Here is a tiny trained network, its code and every weight. The questions are about switching its units off for an input and a target symbol, where a switched-off unit gives its printed mean instead of its output.

import numpy as np


def w(rows, s, z=0):
    codes = np.array(rows[::2]) - 128.0
    scale = np.full(codes.shape[1], s)
    scale[-1] = z or s
    return codes * scale


def norm(h):
    return h / np.sqrt((h * h).mean(-1, keepdims=True) + 1e-5)


def f(y):
    return np.maximum(y, 0)


def softmax(a):
    e = np.exp(a - a.max(-1, keepdims=True))
    return e / e.sum(-1, keepdims=True)


def log_softmax(a):
    a = a - a.max(-1, keepdims=True)
    return a - np.log(np.exp(a).sum(-1, keepdims=True))


def net(x, mask):
    ids = ['ΓΦΨΩαβδζητ'.index(c) for c in x.split()]
    T = len(ids)
    res = E[ids] + P[:T]
    r = norm(res)
    for j in range(3):
        rows = slice(3 * j, 3 * j + 3)
        q, k, v = (r @ M[0][rows].T for M in (Q, K, V))
        z = softmax(np.where(np.tri(T) > 0, q @ k.T / 3**0.5, -1e9)) @ v
        o = O[0][rows]
        res = res + np.where(mask[j], z, o[:, -1]) @ o[:, :-1]
    y = f(norm(res) @ A[0][:, :-1].T + A[0][:, -1])
    res = res + np.where(mask[3:15], y, B[0][:, -1]) @ B[0][:, :-1]
    return log_softmax(norm(res)[-1] @ U[:, :-1].T + U[:, -1])


Q, K, V, O, A, B = {}, {}, {}, {}, {}, {}
E = w([
[185,145,154,67,174,134,178,151],'Γ',
[135,207,113,114,101,164,77,36],'Φ',
[252,164,80,168,161,135,173,99],'Ψ',
[179,200,171,108,146,44,117,135],'Ω',
[92,201,172,76,129,161,121,96],'α',
[216,70,57,146,140,167,253,145],'β',
[115,130,67,133,73,89,137,154],'δ',
[211,60,205,157,160,123,127,44],'ζ',
[158,152,121,68,79,134,64,55],'η',
[160,199,147,163,133,102,176,153],'τ',
],0.014)
P = w([
[132,104,154,104,89,149,176,177],'0',
[35,138,91,115,189,124,177,109],'1',
[119,152,144,111,74,157,189,39],'2',
[126,115,128,122,124,148,101,184],'3',
[58,102,118,122,187,130,192,100],'4',
[148,107,178,140,99,173,180,5],'5',
[158,75,129,142,125,151,65,179],'6',
],0.015)
Q[0] = w([
[170,120,132,99,170,176,167,80],'h1',
[70,137,119,134,224,77,111,184],'h1',
[134,79,138,147,161,119,150,172],'h1',
[44,123,108,154,181,23,93,174],'h2',
[48,76,22,171,200,90,100,152],'h2',
[140,68,150,176,93,114,91,149],'h2',
[189,150,210,169,2,193,129,135],'h3',
[149,193,189,97,67,165,207,56],'h3',
[32,121,122,192,111,144,124,159],'h3',
],0.0099)
K[0] = w([
[86,81,113,183,101,113,92,156],'h1',
[99,155,90,137,115,26,182,87],'h1',
[126,128,106,187,165,140,167,74],'h1',
[77,129,116,85,129,69,228,43],'h2',
[70,153,116,158,104,67,232,67],'h2',
[137,46,133,122,134,221,116,81],'h2',
[171,96,120,99,163,249,87,152],'h3',
[140,171,102,112,115,176,84,222],'h3',
[110,114,110,91,114,138,226,104],'h3',
],0.011)
V[0] = w([
[99,163,144,154,224,158,143,110],'h1',
[118,172,90,91,170,168,121,173],'h1',
[71,84,105,88,177,58,159,96],'h1',
[118,216,201,210,73,164,126,151],'h2',
[1,94,159,37,84,87,171,196],'h2',
[176,171,26,92,124,189,168,79],'h2',
[210,140,123,101,132,15,116,107],'h3',
[98,127,56,182,101,136,189,162],'h3',
[70,69,105,181,92,37,94,97],'h3',
],0.0085)
O[0] = w([
[116,185,155,160,146,154,176,100,100],'h1',
[143,121,195,2,165,164,126,129,160],'h1',
[99,157,179,116,34,154,185,120,136],'h1',
[49,178,105,178,203,108,60,159,122],'h2',
[188,71,203,118,174,102,93,69,212],'h2',
[213,166,22,85,115,201,176,160,209],'h2',
[117,85,166,72,113,60,195,232,158],'h3',
[115,67,172,187,152,218,109,181,158],'h3',
[91,59,83,71,164,111,165,136,2],'h3',
],0.0081,0.0054)
A[0] = w([
[118,123,111,88,90,136,51,120,163],'n1',
[120,97,147,82,136,91,167,8,74],'n2',
[88,85,93,105,107,172,122,56,93],'n3',
[172,138,112,152,141,119,100,59,160],'n4',
[95,124,97,159,90,145,139,106,114],'n5',
[107,144,80,121,101,120,136,33,2],'n6',
[101,60,131,94,114,147,72,195,37],'n7',
[134,157,166,153,110,165,131,144,227],'n8',
[160,135,125,108,127,133,182,173,213],'n9',
[134,92,189,122,135,96,107,102,184],'n10',
[161,89,108,193,113,130,164,123,137],'n11',
[125,106,90,144,191,162,148,136,106],'n12',
],0.014,0.0041)
B[0] = w([
[108,94,225,168,146,109,147,4,176],'n1',
[142,124,5,126,155,95,85,119,247],'n2',
[167,71,155,106,159,148,173,223,179],'n3',
[59,132,189,60,124,162,176,199,204],'n4',
[160,63,179,187,124,136,110,127,151],'n5',
[192,174,141,181,145,86,96,211,157],'n6',
[137,255,102,178,86,107,138,123,155],'n7',
[135,41,141,203,134,55,113,91,221],'n8',
[64,134,159,144,86,132,51,123,254],'n9',
[76,136,33,125,102,189,166,142,227],'n10',
[102,153,150,67,183,109,94,121,191],'n11',
[91,45,101,109,156,147,195,105,167],'n12',
],0.0088,0.0084)
U = w([
[185,145,138,76,84,103,192,30,110],'Γ',
[175,199,123,115,170,172,141,255,228],'Φ',
[66,164,119,147,33,197,164,122,150],'Ψ',
[22,149,77,82,121,51,180,109,36],'Ω',
[145,186,108,109,211,154,56,106,103],'α',
[164,98,240,97,89,162,169,176,117],'β',
[112,14,110,55,168,167,103,185,158],'δ',
[201,97,126,206,206,38,124,166,142],'ζ',
[183,149,147,20,166,47,102,248,239],'η',
[7,123,205,150,186,153,160,91,8],'τ',
],0.009,0.0018)

Each question gives the input, a string of symbols that net reads in full, and the target symbol t.
The units are the heads (3 rows each of Q, K, V and O) and the neurons (one row each of A and B). Each row of codes is followed by its name. A weight is (code - 128) times the scale printed after its matrix; where a second scale follows, it is the last column's (O, A, B and U).
mask holds one flag per unit, heads first, then neurons. A switched-off unit (its flag False) gives its mean, the last column of its rows in O or B, instead of its output. The means were averaged over made-up inputs and are rounded, as every weight is.
A unit's drop is (log p(t) with every unit on - log p(t) with that unit switched off) / (log p(t) with every unit on - log p(t) with every unit switched off).
The circuit of an input: a set's keep is (log p(t) with only the set's units on - log p(t) with every unit switched off) / (log p(t) with every unit on - log p(t) with every unit switched off). Starting from the 12 units with the biggest drops (on a tie, the unit counted first), units are removed one at a time, each time the one whose removal leaves the highest keep (on an exact tie, the one counted first), for as long as the keep stays at least 0.8.
units of the circuit, in order: the units of the circuit, biggest drop first
unit that matters most: the unit with the biggest drop
k most important neurons: the k neurons with the biggest drops, biggest first
heads that matter: for each layer, one digit per head in row order, 1 if its drop is at least 0.15 and else 0, layers parted by /
input Γ β ζ ζ Ω Ω, target ζ: heads that matter	110
input η δ Ψ Ω Γ Ψ, target Ω: units of the circuit, in order	h2, h3, n10
input ζ Γ δ α Γ α, target α: heads that matter	001
input Ω δ τ δ, target ζ: units of the circuit, in order	n10, h1
input δ β δ τ, target ζ: units of the circuit, in order	n8
input Ψ δ Ψ, target Ψ: heads that matter	011
input Ω δ η, target Ω: heads that matter	011
input δ η α δ Ψ η, target δ: heads that matter	000
input η ζ Γ ζ Ω ζ, target ζ: 4 most important neurons	n6, n5, n2, n9
input Ψ Ω δ δ, target Ψ: heads that matter	001
input τ δ δ η δ Γ δ, target β: 3 most important neurons	n2, n1, n4
input Ψ Ω β, target Ψ: units of the circuit, in order	h2, n9
input Ψ Ψ Ω Ω τ τ, target Ω: units of the circuit, in order	h3, n10, h2
input η Γ ζ Γ η, target η: units of the circuit, in order	n6
input Φ Γ Γ, target Φ: heads that matter	011
input ζ Ψ δ Γ Φ, target δ: heads that matter	001
input Ω Ψ Ψ ζ, target Ω: heads that matter	011
input ζ β δ Γ τ Γ Γ, target β: units of the circuit, in order	n2, h1
input Γ η δ, target Γ: heads that matter	111
input Ω Γ δ η, target Γ: unit that matters most	n1
input Γ Ω Γ α Γ Φ, target α: 2 most important neurons	n2, n6
input δ Φ Γ α, target τ: heads that matter	010
input Γ Ψ α, target Γ: heads that matter	011
input τ Γ δ η β Γ, target η: heads that matter	001
input Γ δ δ, target Γ: 3 most important neurons	n9, n2, n4
